Below are the code and all the weights of a small trained network. Each question names an input and a target symbol and asks about switching units off, where a switched-off unit gives its printed mean instead of its output.

import numpy as np


def w(rows, s, z=0):
    codes = np.array(rows[::2]) - 128.0
    scale = np.full(codes.shape[1], s)
    scale[-1] = z or s
    return codes * scale


def f(y):
    return y / 2 * (1 + np.tanh(0.7978845608 * (y + 0.044715 * y**3)))


def softmax(a):
    e = np.exp(a - a.max(-1, keepdims=True))
    return e / e.sum(-1, keepdims=True)


def log_softmax(a):
    a = a - a.max(-1, keepdims=True)
    return a - np.log(np.exp(a).sum(-1, keepdims=True))


def net(x, mask):
    ids = ['ΓΩαλμξψ'.index(c) for c in x.split()]
    T = len(ids)
    res = E[ids] + P[:T]
    r = res
    for j in range(3):
        rows = slice(2 * j, 2 * j + 2)
        q, k, v = (r @ M[0][rows].T for M in (Q, K, V))
        z = softmax(np.where(np.tri(T) > 0, q @ k.T / 2**0.5, -1e9)) @ v
        o = O[0][rows]
        res = res + np.where(mask[j], z, o[:, -1]) @ o[:, :-1]
    y = f(res @ A[0][:, :-1].T + A[0][:, -1])
    res = res + np.where(mask[3:7], y, B[0][:, -1]) @ B[0][:, :-1]
    return log_softmax(res[-1] @ U[:, :-1].T + U[:, -1])


Q, K, V, O, A, B = {}, {}, {}, {}, {}, {}
E = w([
[29,157,73,83,121],'Γ',
[93,43,113,185,149],'Ω',
[83,188,53,144,202],'α',
[73,128,115,252,134],'λ',
[108,75,20,119,201],'μ',
[42,82,186,172,104],'ξ',
[54,39,146,59,141],'ψ',
],0.011)
P = w([
[74,86,147,129,253],'0',
[163,142,138,113,139],'1',
[111,109,105,140,113],'2',
[102,130,135,149,200],'3',
[180,152,145,115,111],'4',
[99,103,78,149,80],'5',
[87,127,119,150,177],'6',
[182,154,145,113,104],'7',
[88,95,52,162,46],'8',
[68,135,106,146,150],'9',
],0.02)
Q[0] = w([
[199,145,116,116,40],'head 0',
[185,149,250,72,162],'head 0',
[254,101,118,126,96],'head 1',
[154,112,194,123,166],'head 1',
[184,188,138,144,199],'head 2',
[50,123,102,163,197],'head 2',
],0.012)
K[0] = w([
[150,115,209,91,177],'head 0',
[235,156,190,92,76],'head 0',
[224,174,220,102,204],'head 1',
[223,98,163,130,80],'head 1',
[253,183,132,122,100],'head 2',
[62,69,87,135,75],'head 2',
],0.012)
V[0] = w([
[71,90,122,132,229],'head 0',
[111,158,211,249,121],'head 0',
[130,106,28,67,107],'head 1',
[176,123,42,254,128],'head 1',
[38,181,179,118,223],'head 2',
[165,30,136,141,226],'head 2',
],0.0097)
O[0] = w([
[124,148,242,102,116,252],'head 0',
[129,1,139,133,235,127],'head 0',
[202,73,161,209,121,150],'head 1',
[166,67,59,98,87,160],'head 1',
[107,151,37,207,82,184],'head 2',
[214,61,76,93,83,203],'head 2',
],0.0099,0.018)
A[0] = w([
[158,175,110,117,77,6],'neuron 0',
[44,102,132,145,193,3],'neuron 1',
[76,90,112,188,104,162],'neuron 2',
[118,121,1,166,127,117],'neuron 3',
],0.014,0.0051)
B[0] = w([
[58,96,102,32,171,171],'neuron 0',
[107,139,100,79,10,164],'neuron 1',
[150,194,115,95,198,254],'neuron 2',
[66,77,128,177,182,202],'neuron 3',
],0.012,0.0097)
U = w([
[152,232,77,104,176,246],'Γ',
[187,99,183,17,254,54],'Ω',
[112,121,124,216,163,139],'α',
[82,105,78,103,138,3],'λ',
[209,120,50,212,33,227],'μ',
[87,136,125,76,70,56],'ξ',
[48,79,253,198,100,157],'ψ',
],0.0086,0.0033)

Each question gives the input, a string of symbols that net reads in full, and the target symbol t.
The units are the heads (2 rows each of Q, K, V and O) and the neurons (one row each of A and B). Each row of codes is followed by its name. A weight is (code - 128) times the scale printed after its matrix; where a second scale follows, it is the last column's (O, A, B and U).
mask holds one flag per unit, heads first, then neurons. A switched-off unit (its flag False) gives its mean, the last column of its rows in O or B, instead of its output. The means were averaged over made-up inputs and are rounded, as every weight is.
A unit's drop is (log p(t) with every unit on - log p(t) with that unit switched off) / (log p(t) with every unit on - log p(t) with every unit switched off).
The circuit of an input: a set's keep is (log p(t) with only the set's units on - log p(t) with every unit switched off) / (log p(t) with every unit on - log p(t) with every unit switched off). Starting from all 7 units, units are removed one at a time, each time the one whose removal leaves the highest keep (on an exact tie, the one counted first), for as long as the keep stays at least 0.8.
circuit, biggest first: the units of the circuit, biggest drop first
most important unit: the unit with the biggest drop
heads that matter: for each layer, one digit per head in row order, 1 if its drop is at least 0.15 and else 0, layers parted by /
input Ω Γ Ω ψ ξ α Γ α Γ λ, target Γ: heads that matter : 111
input Ω Ω μ ψ, target μ: circuit, biggest first : [head 0; head 1]
input ψ Γ μ Ω α α ψ ψ ψ μ, target ψ: circuit, biggest first : [head 2; neuron 2]
input α α ξ Ω, target ξ: most important unit : neuron 1
input Ω Γ α Γ λ λ Ω, target λ: circuit, biggest first : [head 0; neuron 1; head 2; head 1]
input ψ Ω ξ ψ, target λ: heads that matter : 100
input Γ λ Ω μ μ Γ, target Γ: circuit, biggest first : [neuron 2; head 2]
input Ω Ω λ λ Ω μ ψ Ω ξ μ, target ξ: heads that matter : 001
input Ω Ω Ω ψ α Ω ψ ξ Γ Ω, target Γ: circuit, biggest first : [head 0; neuron 2]
input α Γ Γ α Γ ψ ψ Ω Ω α, target Ω: heads that matter : 011
input μ ψ ψ, target ξ: circuit, biggest first : [head 0; head 2; neuron 0]
input ψ Ω Γ, target λ: circuit, biggest first : [head 2; neuron 0; neuron 3]
input α Γ Ω μ μ μ Ω μ α, target ψ: heads that matter : 101
input Ω ξ Γ ψ, target Γ: circuit, biggest first : [head 0; head 2]
input λ Ω λ ψ μ Ω μ λ Γ, target Ω: most important unit : neuron 2
input α Ω ψ α λ, target ψ: heads that matter : 001
input Γ Ω μ α ψ ψ μ μ μ ψ, target μ: heads that matter : 111
input λ α λ ψ λ α Γ ξ α Ω, target α: circuit, biggest first : [head 0; neuron 3]
input Ω μ ψ ψ ψ, target λ: circuit, biggest first : [head 0; neuron 0; neuron 3]
input α ψ ψ Ω Ω λ μ λ ψ, target ψ: circuit, biggest first : [head 0; head 2]
input ψ μ Γ ξ α Ω, target λ: heads that matter : 101
input Ω Ω Ω μ Ω μ λ, target μ: most important unit : head 2
input ξ Γ ξ ψ ξ Ω Γ Γ α ψ, target α: heads that matter : 110
input ξ μ μ μ, target μ: circuit, biggest first : [head 0; head 1]
